Table B holds the same points as the rows below and some others, measured another way and shuffled. Each row below is followed by which row of B it is.
B:
1: [-268   -2 -261 -190 -155  406   66   90  278  -46  -38 -188  287 -124
 -176 -469 -103   88 -360 -189  -37    5   47 -301]
2: [ 126 -166 -136 -270   57  171  191 -255  -48  129 -273  159 -339 -170
 -186  -30  -47   96  289  -66  -32 -215 -281  159]
3: [  14  -88  -45 -113   12   42  162  -57  -27  -15 -178   63 -189  -76
  -94   38  -29  155  240  -49  138  -67 -243  -12]
4: [-328   47 -109 -113  -67  342  258  -10  235   96 -181 -262  371 -104
 -186 -368 -162  148 -221 -216  -32  -34   67 -291]
5: [ -71   16 -102  -48  -31  231  257 -254  -94   39 -123 -192   72 -152
   38 -160   39  202   92  -29 -170   53   34 -209]
6: [ 357  -11   -8  162 -127 -234   61 -197 -327 -424  222   83 -127  246
  213   32  302  146  636  -62   35  168 -321 -120]
7: [  75  -38  166   16   17  -62  207  -64  112  134 -337  -34  146   45
 -182  131 -218  336  473 -221  341 -134 -278  -72]
8: [ 348 -196 -133 -153  -74  -77 -108  -26  -31 -164  -73  279 -410  -60
  -73  131   48   64  367   -5  169  -96 -403  152]
9: [-317   -5 -133 -165  -57  345  209    4  323  231 -339 -270  251 -349
 -174 -218 -237   65 -409  -49 -115  -68  175 -159]
10: [-168   19  -49    2  -55  145  149    0   46   33 -183 -239  112 -235
   62    7  -57  245  -78   51   41  117   86 -267]
11: [-153  -53  -87 -123  -31  154  153   37  125   30 -202  -71   -7 -157
 -114  -65 -100  125  -55  -51   94  -37  -82 -108]
12: [ -75  -29   28  -56  -52   50  149   64  251   67 -253  -67  202  -13
 -221  -65 -215  153   85 -209  206 -113 -163  -86]
13: [-142  -27  -76  -46 -113   19   99  130  296  -12 -193 -101  120 -185
 -104  -63 -136 -134 -296  -17  -44  -28   23   -5]
14: [-108   44  -31  -74  -72  360  218 -167  261  238 -289 -315  538  -84
 -214 -321 -260  326   45 -318    5  -87   46 -308]
15: [-394  105  -38   -6  -68  262  344  -28  224   97 -185 -358  472  -97
 -115 -330 -146  107 -268 -177 -105   28  164 -318]
16: [ 315 -114  -61   24  -44 -191   32 -158 -292 -231   -8  151 -459  -96
  201  270  222   76  429  183   -2   99 -253   75]
17: [ 124  -94  -93   18 -172 -165 -127  191  164 -204  -66   37 -131 -191
   58  168    2 -102 -115  133   63   73  -83   43]
18: [ -99  -60 -131 -180 -104  242   35  106  315   19 -168  -41  210  -36
 -283 -267 -206  151  -56 -264  193 -132 -161 -154]
19: [-212   69   22   72  -64   57  260   -2   73  -39 -113 -234  262  -20
   -6 -112  -49  149  -11  -94   35   85   16 -259]
20: [-181  -14 -141 -187    4  349  313 -211   17   87 -151 -108   94  -51
 -178 -347  -53  170   62 -205  -89  -95  -91 -170]
21: [ -56  -68  -78  -62  -70   86   54   51  160   88 -280 -135  -38 -356
    4  117 -119   96 -166  122   13   27   59  -67]
22: [ 238   41  -63   91 -131   25  180 -346 -171 -212  120  -84  190  188
   78 -253  174  119  446 -210 -190   70 -149 -178]
23: [-154    1 -368 -149 -190  386   55  -83   90 -140   79 -200  111 -249
   40 -457  109  -91 -445   14 -395  120  195 -231]
24: [ 272  -57 -129   84 -219 -118 -164   43  -25 -334  114   -5  -75  -71
  193   70  149   49  120   90   21  186 -102 -113]
25: [ -14  -69  -26  -49  -72 -114  149   62  220  -61 -177   62  -16  -39
 -165  -20  -92 -195  -46  -84  -10 -119 -165  149]
26: [-181    2 -272 -100 -178  343   26    6  143  -51  -35 -269  175 -312
   58 -286    8   57 -418   52 -219  140  216 -293]
27: [-162   33 -157 -179    8  410  445 -403   -1  131 -139 -151  219   15
 -208 -520  -22   75   90 -304 -323 -139  -41 -136]
28: [ -68 -102 -260 -213  -82  340  -41   20   43    1 -127  -83 -145 -350
   -2  -96  -20  249 -149   85   42   60    3 -215]
29: [  73 -152 -460 -307 -168  352 -133  -42  -17 -246  128  106 -323 -227
  -13 -335  173  -52 -208   50 -204   33  -97  -66]
30: [-235   71 -100   22 -120  243  139   19   60  -71  -34 -311  307 -114
   60 -219  -14  278 -129  -64   23  179  114 -435]
31: [-243   10 -114 -108  -11  250  276  -92    5   27 -137 -160   54 -139
  -56 -202  -17  148  -69  -57  -58   22    7 -208]
32: [ -72   18 -112  -54   -7  241  316 -338 -132   91 -162 -207   25 -219
   67 -147   60  144   61   19 -297   49   94 -154]
33: [  79   99 -120  130 -177  187   92 -249 -181 -198  139 -306  310    2
  236 -246  186  322  211  -73 -165  264   90 -463]
34: [ 275 -171 -286 -137 -120  -24 -111  -83 -204 -317  104  211 -566 -204
  167   64  276 -103   96  221 -147   86 -195  112]
35: [-266  145  345  303   -8 -273  427   69  215  115 -359 -343  498   16
  -10  209 -234  123   84  -94  167   49   61 -175]
36: [ 199 -118   24   21  -21 -251   43    7 -118 -165 -120  154 -385  -81
   77  329   79   59  344  133  177   28 -286  109]
37: [-357   78  -27  -40  -39  268  333  -38  222  153 -250 -328  412 -122
 -146 -270 -186  160 -198 -175  -43  -12  123 -283]
38: [  58  -10  -11   35  -78 -110  236 -128   56 -114  -70    2   67   69
  -64 -105   30 -157  138 -119 -152  -52 -143   75]
39: [ 190  -54   19   85  -83 -224   56  -16 -116 -258    8   84 -167   63
   91  160  117   92  371    8  143   78 -267  -23]
40: [-241  -47 -168 -223  -20  329  227  -40  178  117 -224 -100   72 -177
 -222 -276 -141   89 -178 -137  -34 -110  -36 -117]
41: [-168  -53 -261 -160 -152  222   22  111  180 -163    7  -56   14 -157
  -73 -282   13  -86 -342  -25  -92   39   -2 -128]
42: [ 409 -128  -90   43 -154 -171 -199  -10  -88 -232   -9   91 -269 -154
  181  277  115  130  309  155  105  116 -196    1]
43: [  33  -53  -98  -72  -72   20  163  -97   64  -81  -92   31  -47  -34
  -91 -120    6  -87   64  -86 -104  -67 -148   50]
44: [-128   23   54  -69   18  243  309 -165  139  233 -325 -206  336  -25
 -219 -164 -233  379  242 -287  145 -118  -94 -237]
45: [-186   26 -256 -110 -160  372  116  -85  155  -37  -27 -261  267 -204
  -25 -418   -8   18 -342  -77 -282   69  176 -263]
46: [-253   57   39   60  -58    9  256   69  167    3 -186 -219  244  -90
  -36  -43 -102   55 -132  -53   32   51   46 -178]
47: [  16 -128  -58 -137  -36  -80  136   46  253   37 -278  126 -159 -160
 -211   47 -142 -244  -86  -23  -32 -192 -179  272]
48: [  25  -69   32  -33    4 -181  254  -36    5 -131 -115  161 -166  127
 -142   25   10  -96  279 -124   87 -122 -342  148]
49: [  14  -43 -262 -158  -60  355  150 -302 -154  -16  -34 -118  -91 -219
   58 -255  123  169   45   12 -263   59   23 -188]
50: [-322  137   32  168 -111   32  275   41  118  -53  -99 -385  402 -112
  107  -98  -29   62 -251    4  -98  197  224 -332]
51: [ 281 -120  -88  -51  -95 -115    9  -95  -16 -144  -77  152 -239  -54
  -11   82   57  -45  263    6  -15  -48 -256  145]
52: [-123   26 -189  -98 -101  365  190 -193   51   34  -78 -244  253 -136
  -39 -363   -7  169  -79 -131 -200   39   89 -288]
53: [ -28  -35 -236 -180  -77  387  156 -250   41   78 -124 -153   96 -199
  -79 -330  -20  134  -43 -102 -235  -35   37 -171]
54: [ 195 -117  -56  -21  -87 -161   -7   16   11 -159  -94  124 -253  -98
   20  171   42  -35  170   73   67   -8 -222  111]
55: [ -80 -116  -14  -53  -60 -170   13  282  294   -5 -308   41 -196 -316
  -74  288 -160 -159 -276  178  142  -47  -67  162]
56: [-136    3 -272 -130 -173  396   38  -50  169  -10  -56 -261  246 -259
  -20 -369  -34   96 -330  -51 -214   80  175 -290]
57: [-107   15   83   99   34 -127  319  -96 -150  -31 -187 -111 -115 -122
  122  204   49  121  175  116   17  101  -46  -78]
58: [ 120  -52 -208 -114  -72  297   76 -285 -163  -32  -40 -106  -62 -179
   78 -164  107  289  206   -7 -132   74  -35 -226]
59: [  55  -35    7   59  -95 -193  102   65   35 -245   -5   63  -36  102
  -17   28   49  -42  184  -73  113   27 -237   -4]
60: [-200   64  -96   74 -178   81   71  133  140 -182   17 -260  274 -101
   86 -157   12   62 -259    1  -24  193  120 -320]
61: [  71 -120   29  -45   -1 -120   35   91   16  -11 -257   76 -280 -192
   -9  330  -73  193  214  108  290  -10 -227   25]
62: [ 123 -218  -91 -240   14  -63   80    3  192  104 -365  252 -418 -255
 -241  176 -149 -195   27   46   26 -273 -280  390]
63: [ -41   -4   11  101 -108 -175   73  142   60 -206  -48  -60  -10  -62
   85  128   27   -2  -12   68  101  123  -69  -88]
64: [ 367   26 -121  168 -200   32 -110 -226 -384 -389  268 -144   20   57
  377  -20  324  463  545   32   26  352 -104 -450]
65: [ 305 -141  -30  -47  -58 -146    0  -67  -14  -93 -145  171 -266  -64
  -29  190    9   65  367    5  115  -71 -310  137]
66: [  45 -172  -97 -186  -43  -69   52  110  243    0 -263  195 -276 -179
 -221   83 -133 -208  -73    4   60 -198 -244  277]
67: [ -37    6  261  174   19 -347  272   80   79    2 -297  -44   39   19
  -24  347 -130   89  284  -16  277  -13 -194   27]
68: [-106  -30 -125 -106  -95  192   96   25  169  -16 -126 -102  142  -89
 -128 -199  -93  119  -71 -132   52  -22  -69 -168]
69: [ 201 -100  -81  -24 -109 -125   -4   -8   46 -159  -73  103 -176  -83
    6   92   36  -74  135   33   -1  -15 -190   99]
70: [  38   -8 -120   45  -64   27  156 -201 -246 -150    0 -121 -180 -215
  262   55  211   85   81  200 -224  204   51 -140]
71: [ 186  -88   96    5   40 -188  215 -147 -129  -39 -198  132 -245   34
  -43  229    8  151  537  -48  170  -81 -348  100]
72: [  53  -32  -61   68 -144 -103  -17  101   40 -217  -10  -57  -28  -95
  110   91   61   46   12   77   71  139  -68 -118]

[-133  -65 -117 -144  -72   33  -73  155  -31  -31   53   87  -38 -198
  175  136   13 -114 -202   28  -86  -30 -120  -34   44  191  236  170]	60
[ 144  262 -231 -129  203  344  -94 -197   40  274   -7 -291 -112  102
  156 -302   99  173  -80  130  -29  -36  -68 -114  -66  414 -192 -149]	19
[-274 -192   83  -63 -212  -56  105  168    7 -109  119   -9  102 -309
   77   57  132 -207   90   83  -24   -1 -107  -23   20   30  133  -95]	15
[ 130  367 -312 -103  474  352  -58 -451   -4  249   30  -58 -221  377
  178 -380  155  344 -166  156  -45 -113   80 -109    2  436 -243 -173]	42
[ 129  234 -146  -71  332  362   60 -324   81  244   22 -154 -159  220
   75 -230   48  203 -118  143  -22  -25   -5  -48  -20  223 -141 -188]	36
[ 165    8 -106   -6 -184  158  -63  163   27   74    9 -212  -11 -199
  136  136 -131 -229  -89    4 -103  147  -48  -62   88  300   63    7]	6
[-432 -368  249   48 -220 -258  106  332   30  -85  171  320   64 -158
   69  181  240 -394  191   72  -61  145 -146   15   31 -408  317 -204]	66
[-443 -440  354  127 -252 -203  282  173  104 -171  175  240  104 -159
  -49  182  133 -358  250  111   -6  147  -53   78   78 -468  260 -283]	47
[ -78 -141   31   28   23 -123  -39  363  -24   88  119  485 -162   55
  177  416   44 -412 -168  -46 -205  245 -107   10  122 -305  455   43]	29
[-247 -212  170   32  -77 -125  262  152   -7 -150  191  241   45 -171
   36  236  121 -294   61   51  -85   80   -9   34  128 -183  225 -157]	45
[-224   -8 -176 -168  151    6 -144   19  -52   24   62  319 -143   60
  227   21  143   20 -251   65  -86  -91 -102  -46   20  117  245  152]	28
[  86   52 -148 -279   53  303   28  128   46   84  -25  -88 -116 -293
   81  315 -252  -45 -488  -19  -99  -46 -257   40  -18  168  369  410]	70
[-101  -43 -123 -119  -39   71  -85   90   -5    3   35   57  -60 -127
  159   84    0  -80 -196   40  -73  -18 -103  -32   38  189  194  135]	58
[ -60 -125  -16   28 -183   57  -87  131   69   63   15  -49  -21  -76
  120   58  -28 -206   -7   61  -49  135  -84  -37   44   67  121  -55]	59
[ 215  275 -179 -191  325  546  118 -372  137  254  -46 -379 -154   65
    4 -180 -139  307 -276  136   13  -99  -94   -5  -76  329 -105   -1]	57
[-287 -165   60  -20  -59  -61   71   44   12  -67  119  155    8  -75
   94    8  162 -127   48  102  -27    4  -49  -15   43  -37  130 -124]	11
[  47  -85  -56  -85   50  134  -48  220   66  127   -5  240 -202  -13
  111  429 -227 -232 -413  -42 -149  155 -184   61   68 -155  487  303]	34
[  -1  257 -174   49  286  212 -101 -395   31  287   66 -189  -93  407
  179 -659  410  243  273  241   25  -14   97 -180  -51  343 -477 -590]	12
[ -20 -213  104  116 -279  115  -37  140  180  116  -22 -176   -6  -65
   28   76 -129 -270   78   77  -13  245 -106    4   23 -105  112 -147]	27
[-175  -45 -132 -154  -68   15  -65   82  -54  -71   68   65   -4 -204
  186   42   77  -63 -150   48  -66  -90  -81  -58   40  280  150  124]	30
[-188 -103  -57  -43 -104    9 -118   77   24   45   37   31  -21  -45
  162  -74  123 -101    9   96  -26   28  -97  -64    0   99   91  -64]	65
[-373 -293  187  119 -173 -261  142  186  -27 -166  205  336   73  -85
   96  125  250 -344  223   80  -74  120   35   -8  138 -208  174 -282]	8
[-106 -163   12   17 -193   42 -103  157   84   84   11  -23  -24  -61
  115   39    4 -209   16   70  -36  138 -124  -32   13   -9  144  -65]	20
[-428 -207   96 -222 -361  -51  209  155  -32 -269  148 -287  293 -682
   44 -103  228  -95  194  130   51 -216 -176  -50  -57  289    7  -82]	35
[  16  377 -283 -256  405  220  -95 -133  -95  307   98  -83 -128  124
  253 -406  422  225  -43  138  -74 -145 -130 -174 -131  391 -193 -221]	61
[  20  385 -240 -222  552  328   40 -380  -27  287   88  -57 -181  270
  151 -427  331  365 -105  181  -35 -186  -51 -105 -105  317 -215 -235]	21
[-233 -325  250  142 -225  -66  225  113  109 -113  120   95   70 -131
  -27  196   -6 -323  143   83  -26  174   -7   59  117 -267  187 -218]	43
[ 304  408 -209   13  556  344  -52 -259   33  489   54   11 -303  543
  174 -270  201  128  -69  117 -126  142   18 -115  -18  116 -185 -378]	41
[-202 -128    5 -133 -125  -28   69  214  -28  -92  102   76   39 -312
  116  182   65 -201  -97   32  -79  -22 -139   -9   36   73  249   77]	63
[ 229  354 -223 -129  241  256  -54   -5  -47  331   78 -228  -99   43
  209 -232  244   18   10   76 -116   38  -85 -166  -57  382 -195 -268]	39
[ -43  -26  -98 -154  -55  184  -42   61   56   62   -3 -109  -46 -181
  106   68  -74  -45 -201   54  -44  -22 -163  -14  -17  183  170  144]	5
